Here is a tiny trained network, its code and every weight. The questions are about switching its units off for an input and a target symbol, where a switched-off unit gives its printed mean instead of its output.

import numpy as np


def w(rows, s, z=0):
    codes = np.array(rows[::2]) - 128.0
    scale = np.full(codes.shape[1], s)
    scale[-1] = z or s
    return codes * scale


def norm(h):
    return h / np.sqrt((h * h).mean(-1, keepdims=True) + 1e-5)


def f(y):
    return y / 2 * (1 + np.tanh(0.7978845608 * (y + 0.044715 * y**3)))


def softmax(a):
    e = np.exp(a - a.max(-1, keepdims=True))
    return e / e.sum(-1, keepdims=True)


def log_softmax(a):
    a = a - a.max(-1, keepdims=True)
    return a - np.log(np.exp(a).sum(-1, keepdims=True))


def net(x, mask):
    ids = ['γηλμπτψ'.index(c) for c in x.split()]
    T = len(ids)
    res = E[ids] + P[:T]
    u = 0
    for l in range(2):
        r = norm(res)
        for j in range(2):
            rows = slice(4 * j, 4 * j + 4)
            q, k, v = (r @ M[l][rows].T for M in (Q, K, V))
            z = softmax(np.where(np.tri(T) > 0, q @ k.T / 4**0.5, -1e9)) @ v
            o = O[l][rows]
            res = res + np.where(mask[u + j], z, o[:, -1]) @ o[:, :-1]
        u += 2
        y = f(norm(res) @ A[l][:, :-1].T + A[l][:, -1])
        res = res + np.where(mask[u : u + 8], y, B[l][:, -1]) @ B[l][:, :-1]
        u += 8
    return log_softmax(norm(res)[-1] @ U[:, :-1].T + U[:, -1])


Q, K, V, O, A, B = {}, {}, {}, {}, {}, {}
E = w([
[61,92,120,180,188],'γ',
[113,96,125,138,201],'η',
[105,115,148,203,186],'λ',
[143,135,59,59,167],'μ',
[169,189,151,28,165],'π',
[126,252,115,105,114],'τ',
[34,133,148,120,106],'ψ',
],0.004)
P = w([
[87,149,122,111,255],'0',
[131,163,176,122,161],'1',
[138,122,131,167,162],'2',
[64,129,88,66,199],'3',
[132,137,171,121,117],'4',
[157,101,116,173,129],'5',
[95,112,80,52,155],'6',
[140,105,165,123,80],'7',
[162,85,109,157,81],'8',
[137,111,64,44,108],'9',
],0.0051)
Q[0] = w([
[239,135,169,249,80],'0.h0',
[146,206,171,200,52],'0.h0',
[184,209,126,162,62],'0.h0',
[145,107,136,201,193],'0.h0',
[185,32,172,149,117],'0.h1',
[37,69,41,78,214],'0.h1',
[193,139,254,174,73],'0.h1',
[169,139,112,202,152],'0.h1',
],0.0079)
K[0] = w([
[102,115,160,147,254],'0.h0',
[89,191,137,147,210],'0.h0',
[70,166,105,128,241],'0.h0',
[167,101,147,180,161],'0.h0',
[136,77,106,125,227],'0.h1',
[165,78,142,155,50],'0.h1',
[103,166,94,136,229],'0.h1',
[129,156,163,171,186],'0.h1',
],0.01)
V[0] = w([
[147,156,110,218,92],'0.h0',
[162,95,173,79,70],'0.h0',
[202,137,41,93,93],'0.h0',
[90,145,119,128,196],'0.h0',
[91,103,146,136,67],'0.h1',
[138,120,67,190,175],'0.h1',
[189,252,161,126,155],'0.h1',
[156,51,166,106,152],'0.h1',
],0.0036)
O[0] = w([
[6,133,116,180,57,72],'0.h0',
[114,234,100,184,154,16],'0.h0',
[67,157,89,91,238,30],'0.h0',
[148,66,113,61,63,254],'0.h0',
[3,67,168,111,98,60],'0.h1',
[150,223,91,176,242,198],'0.h1',
[174,183,74,182,6,146],'0.h1',
[159,62,84,80,208,138],'0.h1',
],0.0026,0.0025)
A[0] = w([
[159,142,57,112,147,74],'0.n0',
[187,152,73,14,100,159],'0.n1',
[161,238,166,154,141,122],'0.n2',
[77,125,56,43,150,141],'0.n3',
[165,65,20,157,160,2],'0.n4',
[208,144,252,64,70,173],'0.n5',
[96,140,55,112,91,141],'0.n6',
[212,130,36,100,234,148],'0.n7',
],0.0047,0.0035)
B[0] = w([
[94,98,93,171,102,130],'0.n0',
[60,108,194,199,153,198],'0.n1',
[160,1,104,119,177,124],'0.n2',
[183,147,189,184,120,194],'0.n3',
[74,71,67,90,62,131],'0.n4',
[151,168,67,111,196,182],'0.n5',
[170,134,180,178,177,134],'0.n6',
[98,161,71,142,76,252],'0.n7',
],0.0044,0.0039)
Q[1] = w([
[190,158,186,68,60],'1.h0',
[106,50,67,120,99],'1.h0',
[169,127,139,102,17],'1.h0',
[119,132,252,115,127],'1.h0',
[54,17,178,190,156],'1.h1',
[3,91,111,146,200],'1.h1',
[177,189,102,86,187],'1.h1',
[72,125,91,197,99],'1.h1',
],0.0068)
K[1] = w([
[97,169,203,105,179],'1.h0',
[57,91,104,89,73],'1.h0',
[57,149,199,112,145],'1.h0',
[196,148,142,9,209],'1.h0',
[12,62,211,151,148],'1.h1',
[1,135,132,117,194],'1.h1',
[217,196,95,36,181],'1.h1',
[45,102,54,128,69],'1.h1',
],0.0064)
V[1] = w([
[97,217,163,102,205],'1.h0',
[34,148,185,144,191],'1.h0',
[122,83,209,140,23],'1.h0',
[227,64,94,64,176],'1.h0',
[169,110,177,250,49],'1.h1',
[246,74,156,99,103],'1.h1',
[43,150,59,170,32],'1.h1',
[113,170,189,193,145],'1.h1',
],0.0021)
O[1] = w([
[55,30,159,143,13,157],'1.h0',
[83,100,113,150,25,150],'1.h0',
[191,129,3,221,179,1],'1.h0',
[182,70,244,118,154,169],'1.h0',
[88,137,146,65,253,59],'1.h1',
[141,202,31,133,177,74],'1.h1',
[169,16,168,132,203,78],'1.h1',
[212,140,148,36,94,142],'1.h1',
],0.002,0.0022)
A[1] = w([
[106,228,76,147,46,40],'1.n0',
[143,166,3,232,66,80],'1.n1',
[102,48,127,252,147,110],'1.n2',
[93,202,125,79,199,213],'1.n3',
[56,75,87,110,210,129],'1.n4',
[121,210,200,143,192,2],'1.n5',
[130,189,211,232,87,71],'1.n6',
[42,96,85,136,101,124],'1.n7',
],0.0047,0.0028)
B[1] = w([
[179,186,124,165,99,115],'1.n0',
[101,111,192,83,136,184],'1.n1',
[123,146,94,102,43,233],'1.n2',
[76,86,104,159,111,252],'1.n3',
[213,165,164,137,135,221],'1.n4',
[198,102,133,77,2,138],'1.n5',
[161,65,118,167,181,147],'1.n6',
[163,114,118,80,130,183],'1.n7',
],0.0051,0.0025)
U = w([
[161,137,132,2,173,86],'γ',
[223,84,141,153,208,215],'η',
[219,184,108,105,65,108],'λ',
[74,123,41,152,203,231],'μ',
[36,213,126,102,67,8],'π',
[129,95,117,254,79,73],'τ',
[63,71,226,117,164,175],'ψ',
],0.0093,0.0017)

Each question gives the input, a string of symbols that net reads in full, and the target symbol t.
The units are the heads (4 rows each of Q, K, V and O) and the neurons (one row each of A and B). Each row of codes is followed by its name. A weight is (code - 128) times the scale printed after its matrix; where a second scale follows, it is the last column's (O, A, B and U).
mask holds one flag per unit, layer by layer, with each layer's heads first. A switched-off unit (its flag False) gives its mean, the last column of its rows in O or B, instead of its output. The means were averaged over made-up inputs and are rounded, as every weight is.
A unit's drop is (log p(t) with every unit on - log p(t) with that unit switched off) / (log p(t) with every unit on - log p(t) with every unit switched off).
The circuit of an input: a set's keep is (log p(t) with only the set's units on - log p(t) with every unit switched off) / (log p(t) with every unit on - log p(t) with every unit switched off). Starting from the 12 units with the biggest drops (on a tie, the unit counted first), units are removed one at a time, each time the one whose removal leaves the highest keep (on an exact tie, the one counted first), for as long as the keep stays at least 0.8.
units of the circuit, in order: the units of the circuit, biggest drop first
unit that matters most: the unit with the biggest drop
top k neurons: the k neurons with the biggest drops, biggest first
k most important neurons of layer l: the k neurons of layer l with the biggest drops, biggest first
which heads matter: for each layer, one digit per head in row order, 1 if its drop is at least 0.15 and else 0, layers parted by /
input λ γ λ γ τ τ τ, target τ: top 2 neurons : (0.n1; 1.n6)
input γ η ψ, target ψ: which heads matter : 01 / 00
input γ τ π λ, target τ: units of the circuit, in order : (0.h1)
input π η γ γ, target η: units of the circuit, in order : (1.n4; 0.n3)
input π γ λ γ γ λ λ η γ γ, target η: which heads matter : 01 / 10
input η γ γ, target λ: units of the circuit, in order : (1.n2; 0.n1; 1.n3)
input λ λ η λ, target λ: top 2 neurons : (0.n5; 1.n4)
input π γ ψ μ γ ψ η γ ψ γ, target ψ: units of the circuit, in order : (0.h1; 0.n3)
input ψ ψ τ τ λ, target η: 2 most important neurons of layer 1 : (1.n2; 1.n3)
input γ μ γ μ λ γ τ, target τ: 2 most important neurons of layer 1 : (1.n6; 1.n5)
input π λ γ η γ γ, target λ: top 3 neurons : (1.n2; 0.n1; 1.n3)
input τ γ γ γ γ λ η π μ λ, target π: which heads matter : 11 / 00
input γ λ π τ λ λ ψ τ μ λ, target τ: top 4 neurons : (0.n3; 0.n6; 1.n6; 1.n0)
input η π γ γ π μ, target π: units of the circuit, in order : (1.n1; 0.n7; 0.h0)
input μ τ λ λ ψ η λ, target ψ: units of the circuit, in order : (0.h1; 0.n7)
input τ λ π ψ γ λ η, target λ: 4 most important neurons of layer 1 : (1.n4; 1.n2; 1.n6; 1.n1)
input μ η π π γ π ψ γ λ μ, target μ: units of the circuit, in order : (0.h0; 1.n3; 0.n1)
input η λ μ λ μ λ μ γ, target ψ: unit that matters most : 0.n7
input γ λ γ γ π λ π, target π: 3 most important neurons of layer 1 : (1.n3; 1.n5; 1.n4)
input γ μ τ, target η: units of the circuit, in order : (0.n2)
input γ γ μ γ π τ μ ψ μ π, target ψ: units of the circuit, in order : (0.n1; 1.n2)
input μ γ γ γ, target γ: 2 most important neurons of layer 0 : (0.n1; 0.n5)
input μ ψ π λ μ γ λ λ μ λ, target μ: which heads matter : 11 / 10
input γ λ γ γ γ λ η, target λ: top 3 neurons : (0.n3; 1.n4; 0.n5)
input λ γ λ τ μ μ γ λ π γ, target π: top 2 neurons : (0.n7; 0.n3)
input τ γ τ η, target τ: top 2 neurons : (0.n3; 1.n6)
input λ γ η γ λ η μ τ τ, target η: top 2 neurons : (0.n1; 1.n2)
input τ π γ π γ γ τ η, target μ: top 2 neurons : (0.n1; 0.n3)
input ψ ψ η γ π γ γ τ μ η, target τ: top 3 neurons : (0.n3; 0.n1; 0.n6)
